In the rows, 128 means zero.
[128  73 125  95 109 119 157 101  90 133 102 154 130 113 128 153 144  81
  98 164 113 115 134  66 134  80 145 153 107 139 129 124 127 148 168 154
 105 111]
(152)
[156 158 133 102 137 122 123 100 136  75 169  95  65 112 182 140 146 164
 113 133 107 132 137 164 140 152 157 148 137 120 104  91 160 115 139 145
 156 147]
(152)
[151  74 181  96  92 119 143  64 124 124 182  82 140 207 163 120 112  89
 118 145 115 217  89 116  92 142 153 118 106  87 111 105  92 156  82 145
 163 157]
(198)
[156 108 149 170 147 137 151 128 146 181 129 149 143 183 115 133 114 158
 102 114 187 131 133 106 181 163 108 156 120 100 116 129 142 126  87 125
 124 174]
(174)
[169 154 147 102  82 108 109  99  71 130 123 106 133 132 193 207 133 145
 112  76  94 172 102 144 104 106 137 144  92 141 124 113 117  99  84 124
 154 178]
(42)
[154 119 127 120 133 147 146 143 110 120 135 127  73  95 124 147  76 116
 108 137  63 136 128 112 156 104 127 157 159 114 143 139 178 145 179 116
 137 107]
(150)
[177 126 132 138 143 130 167 135 133 140  92 154  87  92 125 195  83 144
 116 123  59 117 120 132 140 120 137 155 153 121 120 106 173 119 140 137
 145 140]
(63)
[ 97  72  99  80 121 116 200 177  83  84 141 118 166 174  63 152 145  97
 157 108 174 139 141 128 172 141 161 127 118  96  96 165 114 142 133 146
 126 131]
(71)
[ 85 135 145 121  92 148 152  55  55 109 153 114 117 122 144 149 157 110
 123 100  96  89 142 133 126 151 126 118 164 127 108 123 122 154  74 121
 154 174]
(198)
[152 124 130 143  60  87 101 147 123 135 117 121 148 181 137 158 119  79
 136 121  34 193  86 110 100  87 134 109  92 119 161 148 131 108 145 167
 145 127]
(105)
[ 72  79 133 123  73 151 167 153  91  84 142 101 138 139  54 126 112 130
  89 118 133 123 120 111 156 130 119 178 163  59 136 158 162 131 160 110
 118 107]
(42)
[148  88 135 144 151 125 179 162 151 132 102 124 169 184 104 153 152 105
  88 151  96 132 132 108 149 111 132 110 106  71 155 150 186  70 154 137
 146 121]
(71)
[147 127 115 106 134 117 136 137  73 163 104  93 127 159 102 180 132  68
 130 150 163 130  98 131 103  98 151 111  77 116 118 140 101 124 156 103
 152 131]
(198)
[155 116 105  83 115 131 161 144  76 102  95 175 166 133 154 188 161 156
 104  93  98  74 148 111 131 102 144 166 106 129 127 133 141  83 171 142
 150 133]
(174)
[ 97 119 118 162  82 110 131  93  61 132 197 158 114 141 160 108 122 105
 109 102  89 122 150  78 159 136 124 149 127 180 137 137 108 155 113 128
 105 166]
(105)
[160 100 157 144  95 121 151  83  62  99 105  86 150 180 174 175 165 112
  79 100 130 233 112 129  98  77 113 113  76 117 143 142 127 124 139 117
 130 152]
(42)
[109 125  99 133 185 134 145 172  97  53 114  89 138 138  62 146 187 137
 126 137 167 128 137 191 135  87 131 124 131  96 118 150 162 116 157 105
 103 104]
(136)
[179  92  99  78 174 156 144 124 126 133 128 151 113  66 139 139 103 145
 120 106 142 152 115 125 152 130 159 177 152 157 128 124 134 143 165 164
 115 139]
(105)
[161 122 135 147 119 104 122 140 148 152 124 129 118 150 168 145 103 106
 158 125 105 173 125 158  90  88 125  82  92 148 127 101 111 165  94 132
 144 142]
(136)
[126 126 127 138 157 130 157 137  74 115 149 130 129 170  67 154 136 114
 112 103 112 110  98  96 121 136 123 168 203  71 145 166 123 151 155 108
 131 125]
(105)
[179 125 141 110  74 119 100 110 101 128  99 105 190 194 202 128 131 106
 135  85  93 205 109 122  61  94 157  98  65 139 138 121  93 128 106 168
 139 169]
(71)
[ 95 111 109  87  91 137 102 103 111  89 175 126 180 159 115 164 203  97
 149 132 129  98 156 104 121 172 183 108  92 134  87 125  87 104 151 141
 148  93]
(63)
[162 134 147 182 175 111 182 139 162 121 140 112  94 180 108 168 153 127
 120 167 151 119 146 142 171 142 105 104 108  50 147 136 163  93 153  81
 152 117]
(63)
[115 134 112 118  89 129 108 159 124 102 199 111 162 183  60 143 166 132
 104 148 185 112 160 111 178 172 153 173  98  52 123 156 117 130 135  77
 118 103]
(136)
[134 175 140 152 136  83 157 164 142 152 114 148 108 133 128  89 123 140
 162 103 146 140 119 128 170 161  96 110 135 156 155 168 151 138 122 134
 140 154]
(71)
[124 136 146  91 107 131 200 128 144 121 105 112 142 143 134 131  99 158
 128 113 174 126 123 135 173 139  99 137 119  63 151 143 132  83 126 117
 150 157]
(63)
[156 109  81  88 149 160 145 107 126 111 123 109  73 115 136 128 101 156
 142 123 127 118 130 150 116 161 131 196 181 108 101  83 120 148 168 122
 120 147]
(150)
[158 134 125  78 163 164 144 179 142 127 138 108 144  60 131 153 117 157
 112 107 200 162 133 134 149 158 130 149 154  97 176 160 144 160 136  92
 119 115]
(150)
[ 61  92 126 128  78 138 166  54  52 139 190 106 139 160 151 108  91  97
  71  78 150 145 174  86 144 156 163 150 112 128  89 167  65 163  90 101
 106 128]
(105)
[127  99 147 117 183 132 219 120  59  91 103 115 116 131 112 186  84 149
  60 117 105 117 141 165 132  51 129 169 111 103 104 123 141 113 146  85
 105 119]
(136)
[134 193  98 150 179 148 117 155 116 119 112 109  87 114 149 148 120 142
 130 106 122 100 135 118  93 141  99 127 173 113 144 119 118 125 125  68
 140 143]
(198)
[151 187 120 166 145 139 119 154 126 147 148 139  90  98 132 115  99 154
 125 119 175  98 142 123 134 185 130 165 171 111 150 115 128 193 117  77
 102 152]
(174)
[ 72 122 144 122  44 106 131  75  51 130 178 117 134 142 134 126 147  93
  92  99  95 112 166 109 135 140 176 154 147 121  98 124 144 169  64 141
 120 150]
(174)
[169  48 142 109 116 141 159 130 136 113 151 106 130 178  65 156  90 135
 117 135 121 156  97 127 145 121 130 157 136  48 121 127 114 168 114 116
 140 134]
(71)
[153 171 130  42 162 148 133 159 142 101  91  95 142  86 134 175 137 125
 148 118 142 151 110 145 128 144 146 145 141  87 149 117 142 132 151 121
 136 122]
(136)
[127 101 131 170 110 116 166 166 115  57 160 116 143 178 111 127 161 134
  87 133 131 176 148 129 144 161 146 148 121  93 138 161 156 136 152 165
 101 123]
(136)
[ 92 144 134 108 115 129 192 109  59  86 155 180 141 109 124 142 158 109
 107 157 106  36 180  75 186 186 149 170 105 136 128 128 127 140 165 120
  91 128]
(198)
[169  71 130 156 140 142 160 131 186 159 113 109 158 184 122 131  89 123
 131 103 124 172 129 145 163 144 145 107  88  85 124 144 141 103 104 176
 156 153]
(63)
[148 114 123  95 108 108 162 144  95  77 137 130 142 151 127 143 140 157
 158  84 109  96 120 144 145 135 134 146 109 100 141 170 113 125 141 139
 168 128]
(63)
[124  95 166 126 112 126 115  97  64 124 139  73 172 171 122 141 174  97
  83 105 146 152 101  98  90 128 155 125 100 122 138 149 110 155 133 143
 134 130]
(63)
[151  87 153 167 111 114 134  87  58 155 141  91 137 143 191 102  95  96
  57  81 111 178 119 135  77  97 192 141  80 159 133 135 124 179 101 160
 106 161]
(105)
[ 94 123 121  47 129 131 222  93  74 117 150 159 115 130 145 117  94 160
 119 114 170  81 177 119 171 165 134 181 124 134  76 145  88 160 177  91
 124 105]
(152)
[ 99 156 129 127 150 166  92 157 107 114 170  78  85 109 124 112 133 115
 107 145 144 130 122 103 136 137 108 130 179 118 142 126 174 129 158  76
 120 113]
(141)
[129 162 120  98 161 166 173 140  93 127  96 107  70  96 111 152  66 159
 108 119 148  89 121 154 154 134 134 165 176  88  87 112 164 148 153 102
 125 141]
(105)
[ 91  60 105 129 106  97 125 121  94 147 172 118 119 131 129 127 132  78
 131 151  87 105 127 116 124 114 176 114 118 171  94 124 133 122  80 161
 142 131]
(63)
[169 120 123 125 226 154  85 144 164 108  84 116 105  84 170 191 187 161
 137 126 116 129 109 156  86 110 130 114 154 168  96  66 167  87  95 172
 140 144]
(136)
[139 118 115 150 156 148 190 133 120 113  84 123  91 137 102 134  89 118
 145 101  72  92 131 129 183 148 122 155 152  82 139 165 161  96 161 141
 139 138]
(71)
[131 157  88  99 109 129 147  72  92 136 138 117 118 166 200 109 144 141
 155 101 150 103 182 159 135 134 118  97  90 146 101 116  83 121 115  87
 148 168]
(71)
[172 138 168 198 136 110 151  75 151 162 163 117  80 187 171 138 119 132
 106 109  93 165 121 147 138 148 112 118 146  89 135 118 158 113  90 132
 165 177]
(105)
[117  88 106  95 141 131 181 165 129  68 135 130 161 134  97 172 154 132
 134 151 119 157 133 150 139 170 134 118 122 128 107 139 131 156 171 133
 115  96]
(150)
[204 144 164 191 190 110 183 114 159 134 118 130  59 105 165 127  94 169
  93 109 129 149 111 166 144 143 123 178 161  94 171 112 185 121 122 116
 134 176]
(174)
[132  90 133 113 162 158 130 166  83  75 131 110 100 117  83 151 130 130
 123  92 132 126  62 117 105 128 149 186 192 123 109 136 159 115 174 134
 153 127]
(141)
[111 101 128 151 111 109 138 150 117 155 117 122 133 152 124 184 128  87
 125 114 110 169 142 121 132  92 122  85  85 160  98  97 142 120  80 145
 138 167]
(198)
[194  88 153 135 164 117 171 105 173 167 122 157  94 124 130 138  66 160
 121  98  72 159 100 128 159 184 125 167 154 129 119 133 131 193 119 185
 136 137]
(105)
[ 97 163 141 105  61 117 177  76  70  81 124 137 124 157 157 148 132 126
  94 147  88 101 164 104 151 114 120 149 105  95 112 123 126 120 153 100
 116 133]
(152)
[156 126 123 153 131 112 197 119 135 150 138 155  74 161 128 123  82 128
 154 136 107 131 144 142 184 133 102 131 151 111 126 118 148 117 129 132
 133 176]
(71)
[114 119 117 112 109 139 171 122  25  91  93 129 125 107 174 152 146 107
  66 129 105 114 133 102 130  73 150 174 130 148 129 111 184  96 140 143
 108 186]
(136)
[115 120 141  80 111 125 164 131  86 126 118 128 147 108 152 118 165 126
  69 129 180 135 195 101 172  95 145 115  63 161 120 127 171 143 174 124
 103 113]
(71)
[ 96 126 149 149 144 147 170 143  78  89 172  97  80 131 118 120 109 140
 121 120 141 129 125 152 134 189 139 121 175 125  98 172 142 151 128 148
 141 119]
(198)
[ 88  98 103 145 119 141 167 150  68  38 145 119 119 119  80 124 160 142
 123 117 130  88 112 156 146 126 134 144 163 104 131 179 159 111 165 122
 141 116]
(42)
[165  80  77 139 193 151 136 185 146  54 135  95 114 139 124 173 163 141
  87 140 132 204 111 118 122 108 116 148 165  94 159 128 168  73 183 107
 130 126]
(174)
[ 86 164 138 102 128 126 131 156 113 112 150 126 108 111 141 156 141 133
 116 167 118 113 125 108 142 167 116 157 139 148 120 111 158  92 156  82
 124 111]
(136)
[129 128 148 132  87 125 184 110 130 145 133 141 137 175 120 144 103 108
 123 117 133  87 132 118 171 116 106 136  95  62 148 124 126  96 122  88
 155 166]
(141)
[187 128 142 108 177 147 154 145 168  74 147 110 114 119 107 158 109 159
 115  87 163 168 100 137 146 158 153 177 161  49 131 130 137 129 116 101
 150 140]
(141)
[ 99 120 139  93  91 140 194 128  74  88 131 148 127 125  95 139  81 145
 119 101 173 118 121 109 189 129 128 176 127 106 100 159 113 155 132 103
 131 150]
(152)
[104 123  85 109 138 107 118 137  77 123 117 142 102 100 145 125 157 101
  95 176 135  58 148  79 126  95 161 137  89 189 100 121 125 128 177 140
 110 105]
(152)
[149 101 122 151 150 136 107 100  70 108 132  62 130 139 128 149 176 109
  52 101 145 182 135 134  94  88 170 152  95 138 126 116 148 118 150  91
 108 143]
(71)
[146 160 129 127 140 128 139 142 145 103 133 115 101 130 143 143 145 130
  95 147 107 140 144  85 164 168 114 173 146  70 172 129 174 108 181  85
 122 111]
(174)
[165  85 128 170 100 120 103 147 100 120 126 102 169 200 129 167 130 101
 113 131  98 135  88 108  83  89 156 136  71  88 147 128 111  86 111 123
 143 152]
(63)
[158  94 169 191  72 102  83  76  82 150 153  78 145 159 141 113 179  83
  79  93 120 208 140 157 100  39 146  87  63 148 170 132 151 150  90 190
 118 176]
(198)
[123 183 128 144 166 108 126 187 141 124 122  89  92 106 148 141 147 161
  90 185 142 181 161 132 139 110  70  76 131 137 158 149 185 117 164  81
  90  69]
(63)
[136 140 125 131 141 143 118  92 137 112 147  99 100 131 163 124 108 160
 102 149  72 166 126 145 110 128  92 131 170 129 134  99 129 144 129 126
 105 143]
(152)
[173 137 135 108 192 135 119 173 143  94 142  96  75  77 162 122 117 130
  96 145 103 163  90  85 113 137 142 199 191  74 187 123 199 116 167  70
 138  99]
(42)
[143 187 162 197  83 106 132 153 144 140 103 165 117 120 146 129 127 125
 143  96 111 108 116 114 152 122 104 134 124  98 194 143 179  98 122 117
 143 165]
(105)
[119 111 138 167 143 104 172  99 133 121 175 106  56 122 105 110  48 124
  91 126 151 176  99 121 149 163 139 177 143 117 114 125  93 177 119  86
 104 137]
(105)
[171 138 140  89 164 131 127 154 129 147  87 119 100  67 160 153  65 179
 113  94 120 156  67 115 103 151 126 217 172 138 132 115 143 134  98 101
 127 151]
(150)
[166  86 116 212 135 121  81 123  89 161 137 111 144 159 147 136 157  83
 116 114 127 152 108 152  54  48 156  96  96 152 147 109 133 132  92 122
 132 166]
(42)
[126  84 108  36  63 144 113  97  36 142 159 108 140 129 115 166 119 110
  80 145 105 155 124 122 145  62 171 180 104 147  83 105 154 100 171 132
 123 131]
(42)
